After every row comes one of two labels: whether the row has a hidden trait. Each part has its own trait and labels.
In the rows, 128 means zero.
[ 95 189 159 141 129  40 156 134 147 133 125 111 161  99 151  85 124  76
 118 137 158 190 123  79 154 116 137 215 132 108 107 144  54 155 249 116
 130 174 161 184 143 126 165 143 115 143 122 132 123 138 159 112 122 131
  97 154 134 142 172 144 115 132 156 110 127 147 124 109 107 112 132 142
 122 142 158  88 138 158 171 166 131 143 122]
<56>
[ 99 188 153 137 125  32 157 132 136 137 129 112 153  98 151  83 130  86
 119 147 163 186 123  75 156 122 135 217 133 109 108 142  60 161 247 112
 127 170 157 185 142 127 172 135 114 145 116 131 126 138 155 115 116 130
  98 147 136 141 148 141 116 133 157 111 128 142 125 120 104 113 127 142
 120 146 163  84 135 156 175 162 127 144 124]
<56>
[162 107 129 125 138 161 148 104 156 122 126 106 159 136 119 123 127  99
 127 149 122 147 139 113 140 134 128 125 127 113 133 127 129 111 133  93
 119 141 113 137 125 117 148 137 135 117 132 116 155 146 126 124 120 107
 112 114 116 121 130 139 128 131 123 124 124 148 132  87 116 123 129 128
 137 108  95 143 125 142 141 118 135 125 137]
<61>
[ 66 175 161 149 126   1 155 134 146 143 128 110 156 100 114 100 114  75
 129 153 156 177 119  93 150 122 141 241 124 116 105 143  25 158 239 126
 147 167 166 187 129 133 152 132 109 150 136 134 128 132 168 114 125 145
  94 158 129 131 172 141 123 132 158 126 128 164 124 126 106 124 128 138
 126 147 171  90 135 154 159 159 123 144 137]
<56>
[141 124 132 127 133 161 142 109 130 129 128 108 151 138 112 112 132 109
 133 143 122 143 136 124 138 128 126 133 125 115 131 141 137 114 141 112
 128 140 115 146 125 118 150 135 133 127 123 121 152 112 123 119 111 109
 114 125 110 113 129 138 125 131 120 120 126 149 134 110 121 126 135 126
 127 118 100 135 122 149 144 124 129 125 133]
<61>
[ 95 177  60 110 132  92  23 143 136 105  98 140 213 130 153 100 105 171
 117  94 127 137 116  96 133 138 144  94 141 146 130 190 173 109 173 162
 174 125 100 126 162  99 132 102 111 129  78  85 114 200 107 140 107 114
 234 116 145 126  64 134 108 117 123 100 124 124 109   1 121 143 135 133
 124 141 120 177 213 138 165  97 120 135 140]
<61>
[127 120 148 139 120  93 137 125 125 118 135 123 117 133  95 129 128 128
 133 141 110 131 127 133 123 143 131 128 120 136 125 129 116 127  95 146
 127 132 125 136 116 132 130 121 127 124 137 118 120 124 135 121 128 140
 116 153 125 126 128 128 131 128 115 122 127 144 130 141 137 132 131 127
 126 142 136 129 115 139 118 125 133 133 120]
<61>
[ 84 176  66 110 135  74  23 142 119 105 101 139 226 128 131  94 104 158
 128  97 128 129 115 106 135 130 141 114 136 149 132 187 175 110 183 159
 188 118  98 147 163 100 129  99 109 129  70  87 112 198 105 139 112 119
 227 119 151 121  72 129 109 121 121 100 126 116 111   1 123 144 134 132
 128 144 111 189 210 141 172  92 121 134 140]
<61>
[134  98 148 132 138 120 134  95 138 137 124 100 169 139  61 156 116  94
 139 150 118 120 135 133 153 135 127 150 126 124 136 115 107 105 117 103
 137 127 127 149 110 125 147 132 131 123 134 119 156 143 133 125 122 124
 110 125 111 110 132 135 138 132 129 131 130 162 128 122 126 136 126 131
 140 109  94 133 116 136 142 126 123 118 140]
<61>
[165 149 142 134 134 106 163 126  98 127 118 117 136 124 143 101 132 116
 138 106 131 131 125 131 152 152 120  46 117 112 136 160 142 113 146 132
 125 120 118 145 121 121 136 124 135 131 115 128 109 133 123 118 126 130
 133 122 141 136 114 119 121 134  93 110 125  76 129 128 129 128 139 133
 137 123 103 139 118 131 129 144 153 135 132]
<61>
